Here is a tiny trained network, its code and every weight. The questions are about switching its units off for an input and a class, where a switched-off unit gives its printed mean instead of its output.

import numpy as np


def w(rows, s, z=0):
    codes = np.array(rows[::2]) - 128.0
    scale = np.full(codes.shape[1], s)
    scale[-1] = z or s
    return codes * scale


def f(y):
    return y / 2 * (1 + np.tanh(0.7978845608 * (y + 0.044715 * y**3)))


def log_softmax(a):
    a = a - a.max(-1, keepdims=True)
    return a - np.log(np.exp(a).sum(-1, keepdims=True))


def net(x, mask):
    res = np.array(x, float).reshape(1, 2) / 4 @ E
    y = f(res @ A[0][:, :-1].T + A[0][:, -1])
    res = res + np.where(mask, y, B[0][:, -1]) @ B[0][:, :-1]
    return log_softmax(res[-1] @ U[:, :-1].T + U[:, -1])


A, B = {}, {}
E = w([
[220,193,108,201],'x0',
[153,11,50,158],'x1',
],0.011)
A[0] = w([
[95,216,237,91,186],'neuron 0',
[123,42,97,103,214],'neuron 1',
[65,136,163,59,207],'neuron 2',
[42,102,148,43,180],'neuron 3',
[114,8,68,107,233],'neuron 4',
[21,94,144,28,174],'neuron 5',
[229,183,167,221,253],'neuron 6',
[222,148,109,215,239],'neuron 7',
[252,140,35,247,227],'neuron 8',
[43,117,163,33,212],'neuron 9',
[103,165,178,100,155],'neuron 10',
],0.011,0.0058)
B[0] = w([
[192,218,160,73,217],'neuron 0',
[105,91,119,135,202],'neuron 1',
[115,126,168,87,186],'neuron 2',
[77,88,158,90,198],'neuron 3',
[86,36,111,135,237],'neuron 4',
[77,87,165,100,210],'neuron 5',
[175,146,101,158,224],'neuron 6',
[166,113,98,194,215],'neuron 7',
[117,55,84,247,249],'neuron 8',
[95,107,171,85,205],'neuron 9',
[130,159,176,100,165],'neuron 10',
],0.014,0.016)
U = w([
[115,54,31,226,233],'0',
[2,30,137,92,96],'1',
[170,129,88,184,8],'2',
[188,223,143,47,253],'3',
[189,215,95,145,28],'4',
[88,161,212,29,41],'5',
],0.0078,0.0027)

Each question gives the input, the list of numbers given to net, and the class t.
The units are the neurons (one row each of A and B). Each row of codes is followed by its name. A weight is (code - 128) times the scale printed after its matrix; where a second scale follows, it is the last column's (A, B and U).
mask holds one flag per neuron, in row order. A switched-off neuron (its flag False) gives its mean, the last column of its row in B, instead of its output. The means were averaged over made-up inputs and are rounded, as every weight is.
A unit's drop is (log p(t) with every unit on - log p(t) with that unit switched off) / (log p(t) with every unit on - log p(t) with every unit switched off).
The circuit of an input: a set's keep is (log p(t) with only the set's units on - log p(t) with every unit switched off) / (log p(t) with every unit on - log p(t) with every unit switched off). Starting from all 11 units, units are removed one at a time, each time the one whose removal leaves the highest keep (on an exact tie, the one counted first), for as long as the keep stays at least 0.8.
circuit, biggest first: the units of the circuit, biggest drop first
most important unit: the unit with the biggest drop
k most important neurons: the k neurons with the biggest drops, biggest first
drop of u: that unit's drop, to one decimal
input [8,-7], class 4: most important neuron => [neuron 0]
input [-4,-2], class 5: circuit, biggest first => [neuron 8; neuron 4]
input [-6,-3], class 5: circuit, biggest first => [neuron 8; neuron 0]
input [6,-4], class 2: circuit, biggest first => [neuron 4; neuron 8; neuron 0]
input [0,-1], class 3: circuit, biggest first => [neuron 8; neuron 4]
input [3,-2], class 2: 2 most important neurons => [neuron 4; neuron 1]
input [4,-7], class 3: 2 most important neurons => [neuron 0; neuron 8]
input [-3,-1], class 5: 3 most important neurons => [neuron 8; neuron 4; neuron 7]
input [5,-4], class 4: 2 most important neurons => [neuron 4; neuron 0]
input [5,-8], class 3: drop of neuron 8 => 0.2
input [0,-2], class 3: drop of neuron 4 => 0.1
input [-1,-8], class 5: drop of neuron 0 => -0.1
input [-6,-2], class 5: drop of neuron 7 => 0.1
input [2,-2], class 4: most important unit => neuron 4
